Small tables with named rows and columns. After each table, cells are looked up by row and column.

Table mitasa
	pido	mez	vumasub	geb	zaboza	lamef
zusilib	4751	4238	5577	4364	7356	6798
muv	5649	3830	3993	2949	6372	3513
lig	2039	5079	5193	1058	4844	7609
gam	6492	2464	7125	6081	5358	5398
dav	7294	3742	8510	7563	5724	3755
rumenad	4951	5603	3736	7634	4820	2853

lamef of lig: 7609
pido of gam: 6492
mez of zusilib: 4238
pido of rumenad: 4951
lamef of rumenad: 2853
zaboza of rumenad: 4820
geb of muv: 2949
lamef of gam: 5398
pido of dav: 7294
lamef of dav: 3755
geb of gam: 6081
mez of lig: 5079
mez of gam: 2464
geb of rumenad: 7634

liket.tsv
	badu	nel	bab	lubom	tet	suf	der	tozurin	vopi	satemot
vaz	68	117	142	71	74	175	124	74	99	50
zeg	107	128	78	109	101	130	119	67	22	92
tuvor	94	78	56	76	96	85	167	80	108	76
zivefaf	92	64	80	74	100	61	124	70	151	45
kideb	71	65	103	77	63	117	215	67	90	62
gel	118	52	92	153	103	57	64	58	142	123
dev	75	106	120	58	108	64	47	97	166	23
zogikas	145	117	102	95	80	118	120	82	129	94

suf of zeg is 130
nel of gel is 52
tozurin of zogikas is 82
suf of kideb is 117
satemot of kideb is 62
suf of zogikas is 118
tet of zeg is 101
satemot of zivefaf is 45
bab of kideb is 103
der of gel is 64
bab of tuvor is 56
satemot of gel is 123
satemot of zogikas is 94
satemot of vaz is 50
vopi of dev is 166
Which row has the largest bab? vaz

Table teke
|  | ruk | zaluvus | feb | lati | fid | sasinok | borutul | samames | bise |
|---|---|---|---|---|---|---|---|---|---|
| pobigu | 201 | 180 | 92 | 90 | 80 | 207 | 206 | 27 | 159 |
| takod | 36 | 54 | 152 | 157 | 175 | 24 | 26 | 230 | 73 |
| gel | 152 | 148 | 110 | 109 | 99 | 157 | 155 | 81 | 140 |
| tegin | 177 | 163 | 100 | 99 | 91 | 181 | 180 | 55 | 147 |

gel, zaluvus -> 148
takod, bise -> 73
tegin, sasinok -> 181
gel, sasinok -> 157
gel, ruk -> 152
takod, borutul -> 26
pobigu, samames -> 27
takod, zaluvus -> 54
tegin, feb -> 100
takod, feb -> 152
tegin, ruk -> 177
pobigu, feb -> 92

funut =
|  | pulumo | bom |
|---|---|---|
| zel | 91.8 | 44.1 |
| pupeg | 45.1 | 50.4 |
| tenuk | 24.8 | 61.5 |
| mozad | 62.7 | 43.1 |
| pip | 19.6 | 51.6 |
| dos | 54.5 | 66.9 |
| tumapo | 29.9 | 61.2 |
| zosil | 44.6 | 60.8 |
| lafib | 65.1 | 59.8 |
| sepe | 81.6 | 45.2 |
| mifi | 40.5 | 66.6 |
| komek | 63.7 | 50.0 |
| rer | 77.3 | 50.1 |

pulumo of pupeg: 45.1
bom of zosil: 60.8
bom of pupeg: 50.4
bom of zel: 44.1
pulumo of tenuk: 24.8
pulumo of dos: 54.5
pulumo of tumapo: 29.9

pimub =
fields: peze, gigosaz, pufu, kifopi, res, buzogi, mev
narogut: [4.83, 4.68, 3.37, 2.41, 2.74, 8.63, 1.67]
rubalan: [8.27, 3.33, 8.65, 4.01, 4.73, 6.26, 7.75]
manelo: [4.84, 6.11, 6.63, 4.25, 3.45, 8.67, 3.35]

rubalan, res => 4.73
rubalan, gigosaz => 3.33
rubalan, mev => 7.75
rubalan, peze => 8.27
narogut, buzogi => 8.63
narogut, pufu => 3.37
manelo, gigosaz => 6.11

lukada:
fields: gumigib, vob, mub, dupif, kib, luderu, les, git
pitu: [37.630, -72.269, -67.786, -60.228, -70.273, -74.472, -52.306, -75.489]
tute: [19.336, -33.538, -80.251, 7.372, -6.138, -35.527, 3.757, -18.670]
lat: [-84.075, 37.985, 54.696, 10.229, 26.415, 40.588, -1.091, 38.350]
goveg: [-19.884, 24.373, -2.974, 40.685, 38.925, 24.843, 34.450, 33.020]
terug: [21.330, -38.180, -83.910, -0.604, -13.874, -40.939, -0.486, -27.023]
bobes: [-46.017, 2.292, 50.201, -37.347, -24.587, 3.869, -34.818, -11.849]
dotidem: [-17.805, 22.080, -11.806, 42.617, 38.331, 18.147, 34.897, 26.764]
tel: [-77.849, 32.222, 52.514, 3.867, 19.678, 34.480, -5.763, 30.107]

bobes, luderu -> 3.869
pitu, git -> -75.489
goveg, les -> 34.450
lat, luderu -> 40.588
lat, mub -> 54.696
tel, kib -> 19.678
pitu, kib -> -70.273
bobes, mub -> 50.201
lat, git -> 38.350
lat, kib -> 26.415
lat, gumigib -> -84.075
bobes, gumigib -> -46.017
dotidem, mub -> -11.806
tute, les -> 3.757
tute, dupif -> 7.372
tute, kib -> -6.138
tute, git -> -18.670
terug, dupif -> -0.604

dezol
             dom     moti  fubekom
nito      32.311  -51.175  -23.266
firuno    33.289  -51.503  -20.222
gof      -43.003   50.679  -38.918
zar      -32.325   28.843  -36.005
figudi    27.451  -48.008  -22.924
fik       32.192  -49.696  -19.398
bizave    37.502  -51.985  -18.355
sopa      36.777  -52.316  -20.160
zove     -41.283   49.428  -38.673
per      -41.110   47.432  -21.941
bivi     -42.906   51.643  -38.209
mus      -36.619   41.276  -36.644
sotobas  -33.380   37.113  -34.184

figudi, dom: 27.451
nito, fubekom: -23.266
per, dom: -41.110
per, moti: 47.432
figudi, moti: -48.008
zove, fubekom: -38.673
gof, moti: 50.679
nito, dom: 32.311
bivi, fubekom: -38.209
bizave, moti: -51.985
sopa, fubekom: -20.160
Which row has the largest moti? bivi

bofu.csv
,kofo,refedev,vogidem,seri,mukudup,gudu,perema,zufimu,levesev
ropiv,122,124,80,80,80,80,124,121,82
rarul,169,176,197,197,197,197,178,167,197
nezimo,156,162,165,165,166,165,163,154,166
zafu,125,128,88,88,88,88,128,124,90
pagel,144,149,136,136,136,136,150,143,137
bop,141,145,128,128,128,128,146,140,129
tezazek,129,132,99,100,100,100,132,128,101
tef,113,114,59,60,60,60,114,112,62

What is the levesev of tef in bofu?
62
What is the gudu of tezazek in bofu?
100
What is the kofo of pagel in bofu?
144
What is the perema of tezazek in bofu?
132
What is the zufimu of ropiv in bofu?
121
What is the levesev of ropiv in bofu?
82
What is the gudu of tef in bofu?
60
What is the perema of rarul in bofu?
178
What is the refedev of pagel in bofu?
149

nifulur
         vaf  lod  kalagok  tol  tavison
ruk       46   76       20   63      214
kobi     222   47      226  222       35
vuda      70   62       19   89      187
tokulip   69   64       20   87      186
kitozes   50   72       18   69      211
figumu   218   53      199  216       52
kuzizav  224   84      206  216       50
fer       70   63       20   86      187
pevema    72   64       21   87      184
ridarif   64   70       18   83      193
nufemi    65   61       18   85      193
vakeg    224   54      214  220       44

What is the tavison of fer in nifulur?
187
What is the lod of ruk in nifulur?
76
What is the vaf of vuda in nifulur?
70
What is the lod of vakeg in nifulur?
54
What is the vaf of vakeg in nifulur?
224
What is the vaf of kobi in nifulur?
222
What is the kalagok of tokulip in nifulur?
20
What is the lod of kitozes in nifulur?
72
What is the lod of ridarif in nifulur?
70
What is the tavison of tokulip in nifulur?
186
What is the tol of kitozes in nifulur?
69
What is the tavison of ridarif in nifulur?
193
What is the tol of ridarif in nifulur?
83

gep
|  | bif | gez | romoka | bov | tep | zof | taburi | zoduku |
|---|---|---|---|---|---|---|---|---|
| kevuv | 208 | 115 | 68 | 80 | 127 | 150 | 81 | 81 |
| zumi | 202 | 114 | 76 | 82 | 125 | 151 | 83 | 87 |
| gan | 55 | 149 | 196 | 185 | 137 | 114 | 184 | 184 |
| mimima | 53 | 152 | 197 | 188 | 139 | 112 | 187 | 184 |
| ker | 206 | 110 | 74 | 76 | 122 | 154 | 77 | 86 |
| sirizab | 58 | 154 | 191 | 189 | 142 | 110 | 188 | 179 |
| topoz | 54 | 159 | 192 | 196 | 146 | 105 | 195 | 179 |
| sogav | 57 | 149 | 195 | 184 | 137 | 115 | 183 | 183 |

What is the romoka of sirizab in gep? 191
What is the gez of zumi in gep? 114
What is the taburi of mimima in gep? 187
What is the bif of sirizab in gep? 58
What is the gez of mimima in gep? 152
What is the bov of sogav in gep? 184
What is the bif of ker in gep? 206
What is the gez of topoz in gep? 159

Table rufo
,sakibo,nufu,dol,ponaker,dor,lufido,bemas,nilo
fes,82,81,80,139,138,139,138,138
begem,127,126,126,159,155,159,156,155
dib,80,79,79,138,138,138,137,137
beb,234,234,235,207,197,210,200,197
kapot,90,89,89,143,142,143,142,141
kasiz,173,173,173,180,173,181,175,173
feb,205,205,205,194,186,196,188,186
dar,170,169,170,178,172,180,174,172
pegulor,52,51,50,125,127,125,126,126
dif,150,150,150,170,165,171,166,164

dor of dar: 172
nufu of fes: 81
lufido of begem: 159
ponaker of feb: 194
dor of feb: 186
dor of beb: 197
dol of beb: 235

koful.tsv
	nebosu	ritob	raf	nufibe	nitedar	tutozam
dut	-58181	-2822	-25126	181	20348	53111
faladar	12352	-4709	-21858	-84638	58813	-38908
faz	12171	13560	-6037	-14274	-18048	40265
niposo	-38551	-22274	-40673	49277	-1245	70567
lipovi	-74673	-13507	-13479	-36566	-24060	-2466
teturo	-74761	993	45666	-18882	32595	-85409
fem	12359	1454	29733	13680	27889	-7928
mokipus	-6088	4052	-33003	8173	-20065	-62080

raf of faz is -6037
nufibe of mokipus is 8173
ritob of teturo is 993
tutozam of faz is 40265
tutozam of lipovi is -2466
nitedar of niposo is -1245
nitedar of fem is 27889
raf of lipovi is -13479
nebosu of faladar is 12352
tutozam of fem is -7928
nitedar of dut is 20348
nufibe of niposo is 49277
nufibe of teturo is -18882
Row with the largest nitedar: faladar

